Below are the code and all the weights of a small trained network. Each question names an input and a target symbol and asks about switching units off, where a switched-off unit gives its printed mean instead of its output.

import numpy as np


def w(rows, s, z=0):
    codes = np.array(rows[::2]) - 128.0
    scale = np.full(codes.shape[1], s)
    scale[-1] = z or s
    return codes * scale


def softmax(a):
    e = np.exp(a - a.max(-1, keepdims=True))
    return e / e.sum(-1, keepdims=True)


def log_softmax(a):
    a = a - a.max(-1, keepdims=True)
    return a - np.log(np.exp(a).sum(-1, keepdims=True))


def net(x, mask):
    ids = ['αγδεζηλξπστφω'.index(c) for c in x.split()]
    T = len(ids)
    res = E[ids] + P[:T]
    u = 0
    for l in range(3):
        r = res
        for j in range(2):
            rows = slice(3 * j, 3 * j + 3)
            q, k, v = (r @ M[l][rows].T for M in (Q, K, V))
            z = softmax(np.where(np.tri(T) > 0, q @ k.T / 3**0.5, -1e9)) @ v
            o = O[l][rows]
            res = res + np.where(mask[u + j], z, o[:, -1]) @ o[:, :-1]
        u += 2
    return log_softmax(res[-1] @ U[:, :-1].T + U[:, -1])


Q, K, V, O = {}, {}, {}, {}
E = w([
[164,201,105,106,130,60,132,181,47,127],'α',
[221,124,99,103,182,164,46,68,104,188],'γ',
[178,185,91,84,174,190,129,155,207,141],'δ',
[139,156,52,107,121,118,219,168,164,163],'ε',
[115,151,20,71,118,128,105,88,145,196],'ζ',
[129,202,118,129,104,147,159,32,88,84],'η',
[171,202,188,127,117,104,111,134,187,111],'λ',
[156,90,130,70,144,75,157,102,147,86],'ξ',
[56,140,102,94,156,117,76,169,124,68],'π',
[157,118,46,156,104,115,99,178,123,58],'σ',
[109,76,74,129,83,188,115,83,192,49],'τ',
[106,86,115,246,220,158,208,83,135,199],'φ',
[93,124,107,171,60,53,92,114,179,154],'ω',
],0.013)
P = w([
[169,151,186,82,138,184,116,122,36,202],'0',
[156,163,137,77,157,146,94,102,62,175],'1',
[128,137,123,102,171,122,88,107,81,139],'2',
[121,147,115,118,171,110,89,108,131,120],'3',
[122,180,72,129,162,77,125,81,155,96],'4',
[118,192,64,159,176,36,153,103,195,88],'5',
[103,163,33,170,176,60,150,80,194,67],'6',
[104,183,17,166,186,46,149,79,211,66],'7',
[109,206,1,184,198,55,152,64,226,57],'8',
],0.0066)
Q[0] = w([
[117,7,170,92,90,133,125,157,144,135],'0.h1',
[155,116,121,100,177,121,171,129,107,61],'0.h1',
[141,163,166,75,188,159,84,153,124,143],'0.h1',
[89,71,217,162,84,144,131,136,121,91],'0.h2',
[136,157,158,128,107,101,109,174,178,179],'0.h2',
[128,70,116,85,177,91,127,168,139,117],'0.h2',
],0.013)
K[0] = w([
[74,212,162,146,107,234,158,200,50,161],'0.h1',
[93,109,18,183,111,113,53,141,219,179],'0.h1',
[101,2,63,179,60,129,182,116,42,134],'0.h1',
[173,99,89,24,104,230,108,204,23,229],'0.h2',
[156,81,153,151,172,204,175,96,39,29],'0.h2',
[97,230,79,220,111,150,144,89,81,218],'0.h2',
],0.0079)
V[0] = w([
[169,47,103,117,95,56,173,108,25,115],'0.h1',
[200,66,153,191,221,183,92,167,119,44],'0.h1',
[140,127,88,204,66,149,3,107,61,161],'0.h1',
[159,125,98,144,128,72,89,244,203,154],'0.h2',
[157,105,238,136,84,83,65,72,213,178],'0.h2',
[93,213,218,225,89,116,142,127,77,111],'0.h2',
],0.0056)
O[0] = w([
[193,80,145,99,90,66,192,116,107,140,156],'0.h1',
[187,134,147,146,222,177,160,176,82,59,64],'0.h1',
[170,165,93,171,74,140,60,148,86,155,61],'0.h1',
[127,107,121,100,153,105,109,254,189,213,45],'0.h2',
[196,183,224,163,137,71,59,136,210,152,10],'0.h2',
[100,242,201,130,48,180,159,97,134,128,5],'0.h2',
],0.007,0.0016)
Q[1] = w([
[170,148,138,67,136,78,157,161,189,181],'1.h1',
[108,56,223,61,78,165,133,148,24,145],'1.h1',
[53,139,168,162,207,176,121,209,89,123],'1.h1',
[81,53,107,103,64,165,177,208,107,131],'1.h2',
[129,86,253,177,7,157,199,190,191,245],'1.h2',
[145,159,19,103,151,31,148,97,201,145],'1.h2',
],0.0074)
K[1] = w([
[87,105,105,171,157,148,122,123,97,110],'1.h1',
[150,93,165,88,117,246,124,147,119,161],'1.h1',
[191,90,134,110,118,142,141,84,137,102],'1.h1',
[197,126,183,135,100,158,109,90,92,136],'1.h2',
[147,120,194,46,105,109,141,111,38,170],'1.h2',
[79,167,100,204,154,69,102,101,162,22],'1.h2',
],0.011)
V[1] = w([
[41,153,145,75,81,95,51,165,57,69],'1.h1',
[34,51,50,187,161,68,114,99,122,177],'1.h1',
[145,141,127,83,96,150,254,189,84,189],'1.h1',
[181,177,105,91,46,160,133,79,195,120],'1.h2',
[250,183,33,230,171,46,115,196,106,123],'1.h2',
[78,213,133,63,236,128,83,165,156,142],'1.h2',
],0.007)
O[1] = w([
[59,68,160,149,159,121,157,166,145,157,148],'1.h1',
[56,109,180,99,35,130,85,53,118,174,233],'1.h1',
[132,212,65,145,160,29,131,119,156,164,100],'1.h1',
[200,151,103,151,133,112,126,88,226,91,152],'1.h2',
[199,84,125,84,1,179,222,134,110,135,251],'1.h2',
[69,201,200,34,161,188,178,107,131,127,208],'1.h2',
],0.0073,0.003)
Q[2] = w([
[96,121,111,108,110,124,186,114,137,115],'2.h1',
[134,81,162,172,126,126,148,171,118,168],'2.h1',
[162,133,106,76,95,102,102,109,99,77],'2.h1',
[102,136,140,154,84,154,105,254,80,135],'2.h2',
[170,125,128,65,139,45,204,74,151,123],'2.h2',
[121,182,77,52,93,156,124,87,129,109],'2.h2',
],0.012)
K[2] = w([
[96,108,131,124,116,134,143,105,197,108],'2.h1',
[152,158,117,78,140,119,44,173,104,156],'2.h1',
[121,126,136,145,154,188,196,73,176,148],'2.h1',
[140,105,146,159,181,184,124,73,121,210],'2.h2',
[83,102,109,85,105,98,85,162,150,11],'2.h2',
[108,99,157,97,93,93,194,124,191,65],'2.h2',
],0.011)
V[2] = w([
[100,91,67,107,73,139,90,117,180,2],'2.h1',
[74,100,180,170,112,184,143,71,64,131],'2.h1',
[82,25,105,194,186,167,173,160,199,195],'2.h1',
[156,13,228,101,189,28,169,99,113,106],'2.h2',
[143,137,139,142,172,93,90,82,169,195],'2.h2',
[118,129,73,99,183,146,50,91,125,34],'2.h2',
],0.0059)
O[2] = w([
[197,149,150,116,171,48,3,193,90,93,191],'2.h1',
[150,131,170,241,124,102,157,75,101,88,116],'2.h1',
[163,142,115,194,221,166,164,131,124,247,41],'2.h1',
[172,40,199,70,170,43,208,30,147,130,197],'2.h2',
[143,139,156,144,92,160,123,63,233,164,97],'2.h2',
[98,42,120,122,189,191,69,94,136,125,255],'2.h2',
],0.0061,0.0034)
U = w([
[151,200,145,149,141,45,147,195,35,169,155],'α',
[226,121,168,132,159,185,54,109,46,204,118],'γ',
[161,150,121,91,160,224,167,150,197,131,69],'δ',
[92,162,36,149,154,72,200,167,184,175,90],'ε',
[76,150,46,71,88,130,91,62,147,197,2],'ζ',
[124,222,91,180,108,136,169,8,106,54,47],'η',
[170,220,249,166,107,116,132,168,194,140,167],'λ',
[148,81,147,85,168,82,181,84,154,121,140],'ξ',
[26,132,175,73,156,187,115,143,83,122,139],'π',
[144,64,107,111,62,180,161,188,88,92,100],'σ',
[140,97,79,203,182,119,72,155,171,83,153],'τ',
[84,94,148,254,169,195,224,121,115,185,236],'φ',
[86,99,207,182,20,107,73,136,163,190,182],'ω',
],0.0055,0.0062)

Each question gives the input, a string of symbols that net reads in full, and the target symbol t.
The units are the heads (3 rows each of Q, K, V and O). Each row of codes is followed by its name. A weight is (code - 128) times the scale printed after its matrix; where a second scale follows, it is the last column's (O and U).
mask holds one flag per head, layer by layer. A switched-off head (its flag False) gives its mean, the last column of its rows in O, instead of its output. The means were averaged over made-up inputs and are rounded, as every weight is.
A unit's drop is (log p(t) with every unit on - log p(t) with that unit switched off) / (log p(t) with every unit on - log p(t) with every unit switched off).
The circuit of an input: a set's keep is (log p(t) with only the set's units on - log p(t) with every unit switched off) / (log p(t) with every unit on - log p(t) with every unit switched off). Starting from all 6 units, units are removed one at a time, each time the one whose removal leaves the highest keep (on an exact tie, the one counted first), for as long as the keep stays at least 0.8.
units of the circuit, in order: the units of the circuit, biggest drop first
unit that matters most: the unit with the biggest drop
which heads matter: for each layer, one digit per head in row order, 1 if its drop is at least 0.15 and else 0, layers parted by /
input ξ ω ε ω σ, target ω: unit that matters most : 1.h1
input ξ γ ε, target ξ: units of the circuit, in order : [2.h2, 0.h1]
input ξ ζ ω ξ η τ η η, target τ: units of the circuit, in order : [1.h2, 2.h1]
input η γ σ, target σ: units of the circuit, in order : [1.h2, 0.h1]
input ξ σ ξ η ξ α δ δ, target ξ: units of the circuit, in order : [2.h2, 0.h1]
input λ δ α δ, target δ: which heads matter : 01 / 11 / 10
input ζ ω τ, target ω: units of the circuit, in order : [1.h1, 0.h1, 0.h2]
input ζ ζ δ ζ ω ξ ξ, target ω: which heads matter : 11 / 10 / 00
input ζ ζ σ, target ω: units of the circuit, in order : [1.h1, 0.h1, 2.h2]
input ε φ γ π δ ξ γ ω ξ, target ω: which heads matter : 01 / 10 / 00
input α ξ ξ η δ τ τ δ, target τ: which heads matter : 00 / 01 / 10
input λ δ λ, target δ: units of the circuit, in order : [1.h1, 2.h1, 0.h2, 1.h2]
input η δ δ ω δ, target ω: which heads matter : 11 / 10 / 00
input ξ σ λ δ δ ζ ξ ω, target ω: unit that matters most : 1.h1
input δ π ω, target π: units of the circuit, in order : [0.h1, 1.h2, 1.h1]
input η α ξ τ ζ α, target τ: which heads matter : 01 / 01 / 01
input η τ δ η ξ δ π π σ, target σ: which heads matter : 00 / 01 / 00
input σ γ ξ, target σ: units of the circuit, in order : [0.h1, 1.h2]
input τ η η ζ ζ ξ λ π, target π: units of the circuit, in order : [1.h2, 1.h1]
input ξ φ ξ α γ ζ ξ σ ξ, target σ: unit that matters most : 1.h2
input σ π γ π ζ η ζ η δ, target η: which heads matter : 01 / 00 / 00
input λ ζ α η ξ α η, target ξ: units of the circuit, in order : [2.h2, 0.h1, 1.h1]
input ξ γ δ δ δ, target δ: units of the circuit, in order : [1.h2, 1.h1, 2.h1]
input δ ζ ξ π ξ, target π: which heads matter : 00 / 11 / 00
input ξ η τ η ξ τ π, target τ: which heads matter : 01 / 01 / 10
input α φ π ζ, target φ: which heads matter : 00 / 00 / 10
input π α τ, target τ: which heads matter : 00 / 01 / 00
